Each row comes from the steps of one path. Every step used is in the known rows, and no mark comes twice. Write the path behind each row, first mark first.
Known rows
N Y K H B M T: [  65  267  200 -383  113 -308  273  108  200 -296  129 -155  231  249
 -187 -361 -133   10  101   44  222   33  -53 -168  152  196   15   54
  -88  -14  139  -48 -295  117   39  391 -102   24    3  159  458  -88
  -32  293  -36 -120  -69  136  190   14   20   25    0   99  101   -3
 -283]
W V T M K H E S Y N: [  86  167   45  -39  398  -21  134  254 -185  -34 -452 -133 -191 -232
 -404  -78 -213  -42  679   45  264 -275  -27 -158  173  264  146 -329
 -161  343  158   40  -25 -397  118  107 -296   59   -9   -5  -77   92
  -46  222   50  348   83  414   -4   25   96   66  442    2  -99  153
  179]
N Y K B M: [  -3  209  190 -412   86 -206  126    0  212 -187   66 -118  137  -31
  -18 -315 -173   32  241  140  356   -6 -179 -366  221  146   16   41
  -75  -71    3  166   96 -129   82  156   14  119  273  -27  255 -183
 -114  364  -59   93  -76  203  265  212  164  250  203   44  100  -98
 -195]
F V T W M K H E Y N: [  27  393  108   -7  439   80  110  241   -1  -56 -404  -84  -85  -91
 -330 -113 -315  -62  557  211  221 -256  -26   70  326  174   28 -357
  -71  319   43  120 -199 -432  126  286 -374  -43 -119  117   67  157
  -44  -72  119  133  240  191   67  -44  -37  119  127   21  -46  134
  171]
T B M K H E: [ -33  167   45 -170  321  -92  274  145  180 -437  192 -459  145  127
 -237 -115 -502   10  394  452  252  -90  -55   -1   45   27   62 -145
 -449  -52  -79  112 -295 -133   25  209 -161  177  -23  -94  323  -51
   30   86 -114    0  -56  233  249   76   88 -200  -50  -35   37   84
  127]
D P V T W M K: [ 105 -281  -30  388  -32  145 -219   34  107  165  228 -109 -133  190
  151  154 -132  216 -139   35 -111  -46   97  189 -281 -180   78   11
  -92  172   28 -130 -135  314  111 -107 -151   16  -72   19  -30   75
  293 -371  -39  -25  -46 -195 -329 -128 -279 -312 -123  -59  -39   74
  288]
E N K M W F V: [ -48  227   -7  194  -83   30  -33 -190  -80  243 -330  123   -9 -170
  107  -40  255 -117 -133 -264  -72   70  -33   87  106 -192 -135   96
  269 -193 -113  -44   53 -159 -166 -229  269 -176 -133   84  -22   64
  -65 -138   88  -70  -12 -112   31  -19  -42  154  -22   37 -121 -179
  -53]
E N Y K T: [ -40  391  141 -310  207  -16  291   43  130 -221 -371  -28 -135 -116
  -38  195  -91  -94  313  269  273   30 -190 -355  418  244  -86  -31
   96 -126  -37  -47  148 -469   90  225 -100   45  100   40   65  -34
 -240  176   21  193   36  101  362  224  190  378  268  -76  173   62
 -227]
B K H W: [-200 -165  290 -499  139  152  274   94   55 -146  244 -250   48  124
 -240 -317 -557   57  414  197  246  -75  -79   40  289   -9   27  -78
 -231  -25  -25  142  -80 -197  111  170   30    8   -8 -291   12 -271
 -214  256 -145  363 -101  -51  196  176  138   90 -172 -161  -33 -199
 -103]
D W M K T B: [ 110  -51   15 -103 -104 -143  -61  170  143   27  556   28    4  236
 -220  120 -160   53   53  196   39 -159 -140 -165 -189   33   60   99
 -148  -16   34  -33 -196  527  168  222  -75  212   94 -105  276 -115
   80   96 -187 -158 -186   18 -154   -2   -4  -49 -111  -95   24   32
  202]
Y N K B: [ -24  283  258 -422  233 -132  152  -38   58 -144 -283  -76 -110 -270
  -26  -18 -254 -117  300  275  223  -10 -311 -386  398  199 -101  -91
  125 -115  -19   74   -8 -352   -3  254  -37   48  101  -78  170   -3
 -308  344   25  175   39  108  241  230  103  370  166  -91   14  -82
  -58]
V P M K T B: [ 164   12  -38 -142 -186 -119    7   57   38   57  515   51  -24  277
 -108  157   42   49    0  313  -99 -101  -91 -103 -165   51  -14   54
 -137   15   42  -66 -208  514  142  167   15  189  -36 -157  215  -88
   50  130 -147 -162 -215  -28 -103   43   17  -73 -121  -48   67   80
  141]
F W M K H E Y N: [  14  380   58   91  594  120  124  204  -38 -127 -503 -114 -131 -220
 -237   18 -260  -59  673  348  167 -187  -11   37  342  216   55 -321
  -75  165  -35   68 -115 -565  177  204 -319  -71 -117   51   24  139
   12  -95   58  204  167  216   34   42  -35  169  232   -9   -5  164
  102]
D V P W M K H B T: [ -45   -6   46 -109 -281  -17  -86 -167  215 -365  530 -114  167   33
   77   71 -302  -57 -171  267  109   34    7 -340   64   -6   88  117
 -123 -111   52 -149 -282  408  -86  270   43   20  111 -126  191  -70
   22   10  -88  -65  122  196  -57   -4   74  -38 -240   48  130 -163
   60]
Y N K M: [ -37  166  133 -390  221 -170  205  -14  183  316 -484 -157  -33 -220
  -52 -227  -63   -3  310  171  212 -119 -244 -347  399  252 -102  -45
  239  -58    1  162  157 -495  118   83  -37   92   45   -9  152 -109
 -222  262    5  333  -25  116  287  148  121  147  170 -209   83 -180
 -162]
B M W F V T: [ -11  -46 -216  151  -36   44 -129 -132 -139  169    1   90 -127   42
  275  -81  447   92 -160 -214  -85  -31   66  177  -74 -175  -17  -90
  -35  136  162  -63 -273  135    2  -75  142  -45 -334  174 -356   85
  -70 -151  -15  -72  124 -256 -178 -110 -166  -45  -70  121  -64  106
  -29]
W F M T B K: [ 107  -50 -125  -53  -95  -79   95  180   65  -82  632 -138    2  142
 -183 -163  -79  115   86   75  -90 -248   38   84 -366   24    3    1
 -237  114  122   22 -181  357  188  242 -123  230   -6  -20  416   13
  167  134 -159 -281 -199  -26  -77  -41 -160 -278 -195   92 -198  121
  132]
D P F M: [  16 -291 -176  411   84  313 -179  -40  -78  304 -146    0 -262 -345
  458  552  420  106 -216   10 -386  302  110  401 -207 -109 -200   46
  143  121   30 -164  271 -128  276 -404  199 -122 -223  -63 -389   32
  168 -197  106  188  -24 -203  193   -4 -191 -102   97   88  136  279
   -2]
D P V T W M K H E N: [ -24  181  113  140  463  223  176  120  146 -161 -104 -155   55 -119
  -53  160 -552   14  201  349  146  -86    1  295  149  178   42 -239
  -84  287    6   41 -170 -217  108  213 -304   45  -78   63   -3  146
  142 -213  110  152  240  132  175  -15  -57   -2   18  -42   38   -2
  239]
H K T M: [ -52    8  203 -281 -200 -193  152  102  186   19  232  102  150  170
 -273 -254 -298   45  140  -98  162 -116 -123 -355  -56  139   20   60
  -48  -37   19  175   42  214  100   79    3  183  179  -92  330 -188
 -120  280  -36  -42 -117  158  123  110  109   26   79    8  -12 -230
  -85]
Y N K B T W F M: [  10   27   84  -58  -44   84 -255   61   99  290  -41   58  -16 -237
  157  228  -25   15 -251 -232  -94  -10   53   20 -115 -114 -129   64
  153  -18  -23   77  130  -11  144  -31 -103  -83   93  152  227   26
   94  109  127  -88  -20 -148  231  -36  -61   -9 -131   20   78  -11
 -140]
D W F M T B K H N Y: [-124  259   94   47  397   86  260  173   65 -525  -53 -437  201   86
  -40  102 -234  -24  267  249  202  -27  128  211  231  -67  -93  -90
 -255  -21   17  -41 -211 -398  304  318 -242   87  230  242  171   46
  -16 -261  -20 -118   58  -26  217  -59 -152 -194 -219   83  156  206
    3]
M F W V T: [ -26 -240 -383  291  140  143 -125 -167 -258   71 -172  103 -221  -36
  430  210  554   96 -230 -127 -236   77  175  250 -109  -47   57  -76
   21   82  145 -110 -120  -77  -54 -193   55  -67 -279  177 -623  122
    6 -262  -39   -8  159 -250 -308 -133 -163 -160   -6    2  -15  225
  -95]
E K B T W V P F M: [  65 -118 -119  166 -190  192 -210 -175    0  234   88  142  -34 -260
  506  461  279  -20 -496  -46 -339  188  107  253 -190 -112 -209   94
  237   79  -26  -98  235   67  118 -203  167 -165    5   42  -51   53
  187  -52  169  -25  -67  -68  137   18  -55    9 -133  136  159  118
  -98]
E S Y N K: [  43  244  119  -59  368  -54  154  148 -103  -38 -719 -145 -311 -458
 -261  -64 -126 -105  673   61  252 -141 -255 -359  379  301  -37 -321
  218  135   89   54  216 -725   95  304 -177   -3    3  -17  -81   82
 -246  202   88  437   95  193  179  114  160  320  537  -77 -146   65
   59]
M K T W V: [ -47 -228  -41   45 -338   12   -2  -26    5  -27   81   85  -50  185
 -181  197  -50  -21 -329 -252  -91   66  181  -87  -52  -80   46  200
   43 -112  -89  -25  316  117 -335 -172  -59  -90  230  -50  -68    1
   68  -83   21   35  -65    0  -97 -126  127 -108  -45 -168  -64  -62
   23]
S Y N K: [   3  183  162  -85  350  -46   99  121 -133   73 -743 -124 -285 -432
 -242  -87 -146  -56  554  124  218 -112 -267 -362  331  270   -9 -354
  280  134   73   62  221 -695   76  296 -137   -2  -68  -35  -48  127
 -219  170   77  366  136  123  146  111  142  335  481 -102 -128   31
  121]
T M F W V P: [ -74 -325 -295  469 -198  112 -165 -325 -241  -76 -199  195   31 -162
  373  292  667  -44 -426  -86 -394  290  295  209 -136  -85   23   69
  194 -139 -116 -134  382  -14 -277 -486  286 -168  -23 -151 -455  101
  135 -276  -14  -31  100  -88 -332  -64  -15   34   37   35   11   99
  -96]
S E Y K B T: [ 147  272   59 -451  -20 -161  127   53  100 -353  202   13  -92  -75
 -263  -70 -196 -131  263  130  305  -68 -238 -472  254  241   68  -26
  -70  -34   85   39   30   14    1  263 -136  144  123 -118  205  -87
 -226  451   12   89  -60  319  119  203  347  387  237   -1  122   -9
  -99]
P M F W V: [ -75 -223 -311  542   12  192 -184 -180 -294  165 -218  201 -116 -182
  450  392  496    6 -334 -227 -346  302  237  234 -187 -162   50  140
  180 -165 -115 -125  225 -195 -219 -523  240 -247  -71  121 -457   47
  154 -402    0  -89   27 -159 -297  -81  -76 -158   34  -41  -11   56
 -105]
W V T B M K H N: [-141  154  -20 -234  240   39  190    4   17 -211   89 -348  256  325
 -152 -140 -547   -4  306  225  197 -277  -74  127  190  -39   71 -103
 -353   32   20  -29 -441  -40   85  251 -136  151  232   47  143   56
  -57  -59  -25   -6   20   59   68    1 -141 -333 -356   28   81  -92
   -6]
B M W F: [ -42 -233   66  258 -174   61 -200  -51 -117   12  105   69   64   22
   34  -90   40  109 -243 -388  -55  135  115  -27 -175 -243   31  145
  -19 -266 -169    5  192  217  -14 -245  110 -110  128   20  -84  -39
  243   30   24  -46 -104  -66  -74  -54   28  153  102  -97  -56 -183
   16]
E N K H W F M T: [  67  162  124  -91  280  -17   68  179   37  175  -40  -48   55   -4
   68  176  -99   45  -76 -134 -124   33   81  292  -83   87 -125   47
   82   56  118 -137 -249   64  198  149 -148  -99 -202  277  322   48
   94   46   60  -49  -80 -230  172  -30 -167  -38 -199   38  144   50
 -285]
Y K T W: [ -57 -114  163 -418 -328  -35  105   85  248  -16  -22  190  -72  169
 -333  -70 -216 -106 -129  -57  124  -36 -134 -213  217   32    0   11
   57 -115 -149  202  329  -48 -151  140  -93  -47  145 -137  125 -118
 -150  319  126   85  -79   34  212   55  238  188  101 -131  -35  -79
 -148]
E Y N K T M F: [  79  157  312  -45  -43 -164  -36  150 -108  182 -182  132  247   26
 -276 -343 -250   23   86 -261   85   72 -236 -154  -70  147   19  112
  118 -131 -152  196  197   -2  161 -247   18  159  309   14  239 -157
    5  238   72  -88 -129  127  197   51  134  134  179  -28   81 -304
 -154]
S E V T M: [  46  -85   90  -34  149  -56    5  232   18  292    6  230 -163  187
    4 -285   87  201  338 -192   60 -124  -23 -142 -181  157   63 -146
 -124  372  305  129  -62  297  219  -21 -126  171 -392  -31 -224  -77
 -200   67 -105  123   29   -3  -86   86   58 -137  314  -10  -51   89
   -7]
S Y K M W: [  18 -207    9 -359  -14  -53   78    4  155  204 -342   49   27   -4
 -212 -320   62  -76   19  -71   74   -1  -99  -61  175   55   72   54
  104 -253 -205  128  224 -254  -93  -65   43 -135 -108    0  -17 -105
   -1  367  125  144 -184  143   96  114  137  225  259 -139   -4  -90
 -180]
S Y N K H E V: [-164  263  189  -85  577   39  277  247  138  -88 -512 -162 -217 -340
  -84   51 -258  -90  853  111  260    5  -98 -260  307  211  -84 -157
 -196   67   53  -83  -43 -439  -70  100 -161  -50 -493 -119  -56   73
 -440  -75 -173  503  248  209  344  187  222  -12  454 -124  -85  105
  -19]
K T W M F V: [ -28  100  -23  180 -251  -39 -137  -72  -64  285 -119  154   32  -43
   35  -17  285  -59 -174 -337 -116  142  -74  147  -96 -243  -17  177
  137 -154 -142   -9   75   42 -172 -478  301 -103  -45   75   28  -30
 -114 -190   -2 -227  -75 -200  -99  -31  -29   -3  -76   87  -16 -141
 -151]
N K T M F W V P: [ -77 -207 -205  344 -214   10 -137 -361 -164  -71 -193  199  118 -207
  371  293  524 -113 -454  -61 -318  260  228   65  -72  -38   -5  117
  247 -203 -115 -136  360  -48 -283 -338  278 -171  110  -71 -241   93
   95 -219   15  -39  105  -72 -226  -29  -13  114  -39   11   46   -3
 -145]
B M F V: [ -10  137  -92  142 -177  -70  -45  -96 -131  237 -198   48   46  -63
  -19 -242  389  -15  -27 -282  -74  172 -129  129  -55 -177  -20  144
   97 -130 -133    5   93  -59 -160 -515  400  -16 -102  -60 -102  -60
 -141 -102  -60 -104 -110 -107   11  -11   39  -52   55  183  -42  -95
 -192]
H N K M W V T B: [  69 -116 -143 -233   58  -97   21   30   -1   42  250    9  110  242
 -111 -193   47   27  -58  -28   11 -229   -1   10  -44  108   -8  -47
   -1   98  145   98 -310  198   26  408 -137  112   -9  163   -6  -11
   33   84   17 -187   -2  -16  -73 -133  -19 -136 -177 -117  -72   11
  110]
K T W V: [ -97 -256  -53    9 -341   13   19  -24  -15  -58   36  140  -64   94
 -169  233   20  -54 -332 -295  -83  100  193 -101   16  -39   35  174
   94 -104  -69   18  410   35 -364 -167  -33 -121  231  -35 -159  -18
   -2  -44   48   66   -2    5  -57 -107  191   -4   29 -179  -55  -68
  -20]
E V T W F M K: [ 106  -56  -62  262   85  192 -212   94   94  374  -12 -102 -222  167
  250  188   80  221  -17 -103 -214  -56   75  221 -330 -228  -91   83
 -142   79   38 -182 -192  274  233 -230 -134   37 -326    2  -23   98
  140 -206 -120   24 -140 -291  -42  -84 -278 -472 -131   29  -14  203
  -17]
B T M K H: [  14  213  160 -291  -61 -132   95   19   53 -143  236 -235  119  355
 -112 -164 -590    5  213  354  141 -148 -159  -27   -4  -13  109  -48
 -378 -111   13   74 -225  241  106   45  -91  199  105 -156  349  -92
  -38  166 -100  -22 -201   95   89  157  -40 -239 -192   70  100  -63
   44]
E Y N K: [  10  360  162  -39  403   -1  161  139  -57  -78 -686 -102 -229 -333
 -202  -82 -207  -84  591  162  208 -100 -245 -275  445  318 -109 -311
  289  109   39   91  159 -720  115  388 -234  -11  -10   21  -53  104
 -217   60  117  335  186  102  245   84  108  337  386  -84  -93   43
   54]
F V T M: [  19  -34  -41   -3  -67  -62  -31   89  -46  231   89  166  -54  206
   32 -278  180  156   67 -125  -26 -128   -5   22 -163   49    4 -152
  -39  285  212  182 -161  230  113  -17   34  153 -285   26 -160  -88
 -124  -21  -24 -106   18  -88 -114   -5  -28 -170   48  127  -64   69
    3]
M F V P D: [ -78 -147 -429  304 -182   93  -12 -309 -236  -78 -480  132 -228 -121
  381  307  836 -156 -329  144 -350  292  126  368   -1 -122    2   20
  243  -60  -95 -213  281 -288 -395 -462  366 -128 -249 -267 -750  155
 -151 -211  -14   61  220 -147 -204  -11  -42 -108   47  280    1  157
  -32]
P F V T: [   9  -10 -270  247   17  117  -37 -158 -252  164 -113   71 -371  -34
  385   83  573   93  -48   22 -167   39  -12  229   29 -111 -120 -213
    4  289  229 -130 -276  -25   92  -92  230  -28 -498   31 -571  107
 -191 -234   -3   53  125 -242 -143  -53 -148  -57   20  150  -37  241
   51]
D W M F V T: [ -47  -98 -241  317   94  102 -191  -24 -131  225 -104   72 -170  -87
  380  104  453   98 -103 -152  -90   59  -58  275 -116 -152   12 -131
   38  214  157 -109 -261   11   80 -216  132   18 -353  187 -486   82
 -133 -303  -65  -71  244 -283 -260 -109 -216 -103  -42  114   15  179
    1]
D P W M F V T B K H: [ -81   25  -31  -45  -27  -36   29 -103   30 -129  421 -138  171   47
  205   10 -361 -108  -13  359   54 -114 -102  284 -118  -91  125  -80
 -292  -24   91   38 -211  123   82   64   51   89  154   26  255   19
   27   39  -72 -214   92   17  -34   86 -319 -190 -362  147  -48  -59
  218]
D V T W: [ -60 -488  -41  -87 -277  145  -45   76  119    7   58  128 -183  182
 -107   22  -25   62 -288  -51  -96  -47  124  118   -1  -22   29 -120
  -42  197   74  162  137  132  -67   96 -153   16 -139  -83 -394   -7
  -19  -63  113  161   97 -170  -24 -155   40  -87   95  -78 -121  148
  101]

Which path is each row?
[   2  -40  259  104  -59  -40 -240  105  -32  274 -138   94  165  -76
  -53 -152 -205   70 -114 -339   33  103 -154  -53 -152  -75   65  109
  162 -148 -201  136  187    7   73 -263  -25  -23  297  174  206  -62
   99   -1   68 -160  -38  -95   -5  -30   19  113   31 -146   72 -293
  -84] => Y N K T W M F
[ -52  373  148 -137  386    9  338   98   47 -536 -161 -508  182  278
 -220 -181 -282   31  514  378  305  -85   23   34  373    9  -42 -106
 -323  -69  -23   56 -216 -407  252  314 -213  154  227   86  127  -36
 -108 -172  -65    9  -86   35  241   23   10 -168  -80   36  162  126
  -17] => T B M K H N Y
[ -13  296   79  -52 -186 -133  -21  -80  -63  137  -64   77  256  -15
 -109 -348   24 -113  -46 -288   39   70 -208  -28    0 -117  -78  157
  118 -166 -145   80 -108    0 -161 -246  311   44   77   28  240  -83
 -202  -50   49 -279  -89   -3  101    6   70  -59 -155  176  -13 -263
 -183] => H N K B T M F V
[ 121 -101    7 -126  -55 -103   44  162  -85   34  585  105  109  311
  -48   99   32   39 -147   87 -153   11  106  178 -209   89  -20   -6
  -55  163  161  -56 -327  502   43  284  -38   -4 -169   53  194  -91
  127   57  -47 -255  -90  -72 -155  -65   -1 -105 -227  -49   54   87
  102] => K H W V P M T B
[   1 -157 -242  122 -100   -4  -71   80   33  -10  557  -32   14   56
   60 -219   15   71   -1  123  -10 -235  -56  179 -365  -81  116  -80
 -168  234  127   51 -225  236  112  162   -3  228   18    2   31   26
   78  -80 -177 -288   87  -32 -276  -85 -245 -321 -253  174 -230   70
  307] => P D W M F V T B K
[ -50 -294 -380   74 -308  -38  -46 -274  -97 -140  -43  212   19   44
  213  231  567 -151 -514   92 -276  174  280  177 -107  -22  107  173
  156  -89  -79 -145  289   50 -454 -152  206 -153   72 -154 -482   86
   73  -71    3   -3  159    9 -227  -63   21  -81  -79  162   31   35
   26] => K T B M W V P D
[  -9 -144  -52  172 -128    1  -25 -203 -101  -75 -245  221  109 -141
   48  148  270 -125 -287  -91 -161  166  188  -18   -7   71   68   27
  264  -29  -58 -104  418  -25 -267 -129   70 -174  114  -43 -210  158
   99  -48  118   75  118   77 -157   12   93  310  125  -69   35  -23
    1] => S E N K T M W V P
[  86  -36 -137   -5 -225 -141 -101   -5   96   35  451  125   27  184
  -39  211  144  -65 -169  238  -88  -95  -46   -5 -199  -45   47  128
  -37   -6   21 -128 -173  486  -24  125   84  111   36 -136  138  -24
   58  -28 -157 -222  -68  -18 -249  -38  -81  -94 -232   64   11   59
  210] => F V P D W M K T B
[ -35 -227 -100   89 -329  -32 -116 -264  -56 -242   91  131  207  -87
  134   91  253 -110 -446  -98 -182  207  223  -79  -51    1   -5  123
  165 -170 -115  -75  265  155 -372  -76  129 -153  158  -67 -112   63
   97  -81   70  -53  107   60 -166  -42  123  177  -69  -22   42  -38
  -14] => N K B T M W V P
[  82 -128  -19 -156  -63  -30  107  214   83  -39  709 -136   62  177
 -256 -272 -180  144  112   18  -35 -246   53   87 -322   15   -9   29
 -225  129  104   54 -221  356  209  296 -107  189  -11  -55  428  -75
  161  171 -167 -211 -221  -51  -47  -47 -104 -230 -263   26 -199   32
   93] => H W F M T B K
[ -79  -43  139 -140 -166  -64  -76  -48  -25  -84   38  135  309   58
 -175 -273 -299 -106 -239 -317   71   58  122 -239  -12   18   89  151
  148 -173 -104   87   62   56 -355  153  -49 -200  274  160  147  -23
  130   31  151 -157   70  221   25  -97  132   18 -103  -98  -71 -253
   33] => Y N K H B T M W V
[ -23 -153  234   26   42   29 -156  122  -88  129  306  -93  251   69
  -17 -276 -327  159   75 -198   61   49 -115  135 -257 -126  103  116
  -82 -121 -114  117  -57  172  210 -246   58   84  224   37  199 -198
  132   66 -116 -176 -142 -110  -70   36  -25   -8 -148 -132   34 -314
  -29] => T B K H W M F
[  11  -96  -53  220 -175   26 -136 -209   75  100  207   45  -60  -30
  309  450   30   32 -221  265 -199   58  107  -77 -130 -112    7  219
  -96 -142  -60 -282  -61  317   93 -180  182  -43   66  -57   98   23
  170 -276  -88   65 -143 -124 -199   66 -186   14 -139  -25  159   -8
   -3] => D V P F W M K T
[  64   89  251 -462 -217 -109  101  180  271 -293  240   44  122   87
 -628 -345 -503 -133   20  -13  262 -142  -92 -290  281  161   -1  -50
  -60   -4 -119  346   96   19 -139  451 -301   25  229  -89  386 -117
 -111  292  160   27  -25  247  231  -63  375  189    4  -86  -37 -135
   13] => H E Y N K B T W
[  -4 -434 -311  326   57  244 -193 -123 -187  127  -20  101 -158  -64
  429  309  442  110 -429 -203 -294  174  266  352 -214  -84  -26  -11
   60  175  148 -175  -43   54  -19 -141   20 -164 -241  222 -622  143
  179 -289  116   57  204 -218 -152 -192 -215 -131  -43  -18   26  257
   84] => D P F M W V T
[  25   76  220   71  -56    0 -116   -6  -30  -62   97  120  216   40
  -47 -156 -143   28 -176 -265  122   44   43 -138  -61  -94   -6  142
   50 -248 -154   52  114  150   86   77  -25  -70  297  154  207  -42
  278  126   90 -164  -86   62  111  -25   64  306   70  -92   -6 -224
   22] => E N Y K T B M W F
[  52 -220 -200  557   -7  269 -267  -81   25  241  -64 -135 -211  -61
  464  563  200  151 -278  137 -353  121  200  270 -363 -263  -68  111
   -6  -27  -67 -311   -1  124  156 -377   64  -38 -183  -82 -173  156
  336 -359  -61   30  -64 -231 -141  -62 -335 -362 -119   91   57  227
  102] => D V P W F M K
[ -38  254   -4  153  -56  -18  -14 -124  -22  -86 -128   87   72 -155
   39  -60  144 -175  -57 -249   61   90    8   29  102 -202  -95   82
   93 -193 -137  -20    0 -165 -221 -146  223 -185  -35   86  100   35
  -25  -15  109 -159   38   74   81   10   14  246   48  120 -133 -106
  -45] => H E Y K B M W F V
[ -15 -102 -129  185   50   91   60 -230  -92 -160 -506   83   19 -195
  171  183  484 -119 -196   17 -100  227  221   60  164   61   29  -20
  291  -47  -72 -140  471 -355 -229 -196   34 -202   33  -18 -378  176
   88  -75  115  147  155  108  -97   23  100  332  238  -90   82  120
  -39] => S E N Y K M W V P
[  36 -334  -50  168 -407  102 -193  -98    1   -6  359  105   66   43
   -4  249  -53  -18 -607 -297 -182  180  243   39 -225 -133  -18  281
   70  -47  -61  -57  291  306 -268 -199   -6 -128  293  -36    7   -6
  264 -150  125  -44  -37   52  -44 -206   67 -163 -182  -78   -6  -53
  142] => D P F M K B T W V
[  63  -87   42 -210 -105 -150  -88   59   28  188  561   46  189  223
 -154 -486   21  189   34 -173  145 -188  -22  -84 -151    1   50   26
 -120  188  170  181 -208  464  162  205   86  144   37  -24  128 -213
   61  189 -139  -74 -109  -30  -40  -71   72  -11 -100   29  -64 -153
   16] => H W F V T B M
[  12  134    5  132 -403  -15 -117 -163  -56   58  150  104  -53   64
  -21   10  150  -84 -280 -255  -68   41   -1   -8  -35 -322  -91  148
   27 -161  -79  -53  -25  250 -227 -247  229  -64  -26  -99  131   14
  -68  -87    2 -198 -105 -104  -94  -78   14  -14 -174   94 -134 -117
   40] => M K B T W F V
[ 100   42   47 -165   11 -110  -22 -122   56  -19  254   18   11  206
  140  -34  -97   45  -67  189  -24  -65  -46  -72  -81  -16   35  113
 -179  -92   29    0 -280  319   26  -53   24  123    9  -78  178  -55
    3  151  -97 -121 -199   17 -162  100 -134 -112 -150   32   10  -20
  -34] => F W V T M K B
